Here is a tiny trained network, its code and every weight. The questions are about switching its units off for an input and a class, where a switched-off unit gives its printed mean instead of its output.

import numpy as np


def w(rows, s, z=0):
    codes = np.array(rows[::2]) - 128.0
    scale = np.full(codes.shape[1], s)
    scale[-1] = z or s
    return codes * scale


def norm(h):
    return h / np.sqrt((h * h).mean(-1, keepdims=True) + 1e-5)


def f(y):
    return np.maximum(y, 0)


def log_softmax(a):
    a = a - a.max(-1, keepdims=True)
    return a - np.log(np.exp(a).sum(-1, keepdims=True))


def net(x, mask):
    res = np.array(x, float).reshape(1, 4) / 4 @ E
    u = 0
    for l in range(3):
        y = f(norm(res) @ A[l][:, :-1].T + A[l][:, -1])
        res = res + np.where(mask[u : u + 9], y, B[l][:, -1]) @ B[l][:, :-1]
        u += 9
    return log_softmax(norm(res)[-1] @ U[:, :-1].T + U[:, -1])


A, B = {}, {}
E = w([
[220,121,55],'x0',
[108,13,45],'x1',
[207,39,249],'x2',
[137,175,172],'x3',
],0.0021)
A[0] = w([
[138,166,140,169],'L0N0',
[67,184,190,213],'L0N1',
[153,58,176,72],'L0N2',
[59,104,68,57],'L0N3',
[204,133,99,8],'L0N4',
[2,121,141,106],'L0N5',
[162,203,167,74],'L0N6',
[67,160,243,166],'L0N7',
[44,106,169,202],'L0N8',
],0.007,0.0014)
B[0] = w([
[65,62,149,176],'L0N0',
[129,72,70,239],'L0N1',
[19,162,205,211],'L0N2',
[106,99,189,201],'L0N3',
[163,149,67,172],'L0N4',
[121,137,46,219],'L0N5',
[130,98,163,203],'L0N6',
[137,50,101,252],'L0N7',
[255,79,51,212],'L0N8',
],0.0056,0.0033)
A[1] = w([
[142,146,131,62],'L1N0',
[59,90,132,50],'L1N1',
[128,253,144,110],'L1N2',
[255,151,137,108],'L1N3',
[48,58,73,160],'L1N4',
[78,164,146,82],'L1N5',
[198,178,100,115],'L1N6',
[77,166,72,253],'L1N7',
[41,39,158,59],'L1N8',
],0.0062,0.0015)
B[1] = w([
[67,119,190,129],'L1N0',
[193,178,116,163],'L1N1',
[150,160,200,139],'L1N2',
[152,167,50,162],'L1N3',
[167,160,187,255],'L1N4',
[126,91,71,131],'L1N5',
[131,122,42,151],'L1N6',
[114,81,252,196],'L1N7',
[182,58,139,213],'L1N8',
],0.0036,0.0047)
A[2] = w([
[169,55,170,159],'L2N0',
[110,219,135,248],'L2N1',
[71,118,3,141],'L2N2',
[163,48,157,165],'L2N3',
[169,93,89,115],'L2N4',
[63,23,200,123],'L2N5',
[76,105,125,221],'L2N6',
[185,157,68,27],'L2N7',
[242,185,103,136],'L2N8',
],0.0057,0.0016)
B[2] = w([
[167,200,205,250],'L2N0',
[114,50,181,148],'L2N1',
[84,172,233,196],'L2N2',
[189,255,131,254],'L2N3',
[253,152,115,190],'L2N4',
[62,145,150,249],'L2N5',
[146,65,218,168],'L2N6',
[85,56,8,153],'L2N7',
[227,36,74,172],'L2N8',
],0.0029,0.0045)
U = w([
[155,119,118,192],'0',
[167,127,143,145],'1',
[166,100,2,139],'2',
[19,134,167,163],'3',
[74,215,65,1],'4',
],0.0068,0.0038)

Each question gives the input, the list of numbers given to net, and the class t.
The units are the neurons (one row each of A and B). Each row of codes is followed by its name. A weight is (code - 128) times the scale printed after its matrix; where a second scale follows, it is the last column's (A, B and U).
mask holds one flag per neuron, layer by layer. A switched-off neuron (its flag False) gives its mean, the last column of its row in B, instead of its output. The means were averaged over made-up inputs and are rounded, as every weight is.
A unit's drop is (log p(t) with every unit on - log p(t) with that unit switched off) / (log p(t) with every unit on - log p(t) with every unit switched off).
The circuit of an input: a set's keep is (log p(t) with only the set's units on - log p(t) with every unit switched off) / (log p(t) with every unit on - log p(t) with every unit switched off). Starting from the 12 units with the biggest drops (on a tie, the unit counted first), units are removed one at a time, each time the one whose removal leaves the highest keep (on an exact tie, the one counted first), for as long as the keep stays at least 0.8.
circuit, biggest first: the units of the circuit, biggest drop first
top k neurons: the k neurons with the biggest drops, biggest first
k most important neurons of layer l: the k neurons of layer l with the biggest drops, biggest first
drop of u: that unit's drop, to one decimal
input [6,-1,-7,6], class 3: 2 most important neurons of layer 0 -> (L0N8 L0N0)
input [7,-5,2,6], class 2: top neuron -> (L1N3)
input [2,1,7,-2], class 3: circuit, biggest first -> (L0N2 L0N8)
input [-2,6,-7,4], class 3: 2 most important neurons of layer 0 -> (L0N5 L0N7)
input [7,0,-8,1], class 3: 2 most important neurons of layer 0 -> (L0N8 L0N7)
input [-5,3,-1,2], class 2: top 2 neurons -> (L0N8 L0N5)
input [1,-2,-4,0], class 3: 2 most important neurons of layer 0 -> (L0N7 L0N8)
input [-8,-3,-3,-6], class 2: 2 most important neurons of layer 0 -> (L0N8 L0N5)
input [-8,-6,-4,-2], class 2: top 2 neurons -> (L0N8 L0N1)
input [-6,-3,2,-2], class 2: drop of L0N8 -> 0.2
input [-4,-3,-4,-3], class 2: drop of L0N8 -> 0.4
input [2,-6,-8,-1], class 3: drop of L2N3 -> 0.1
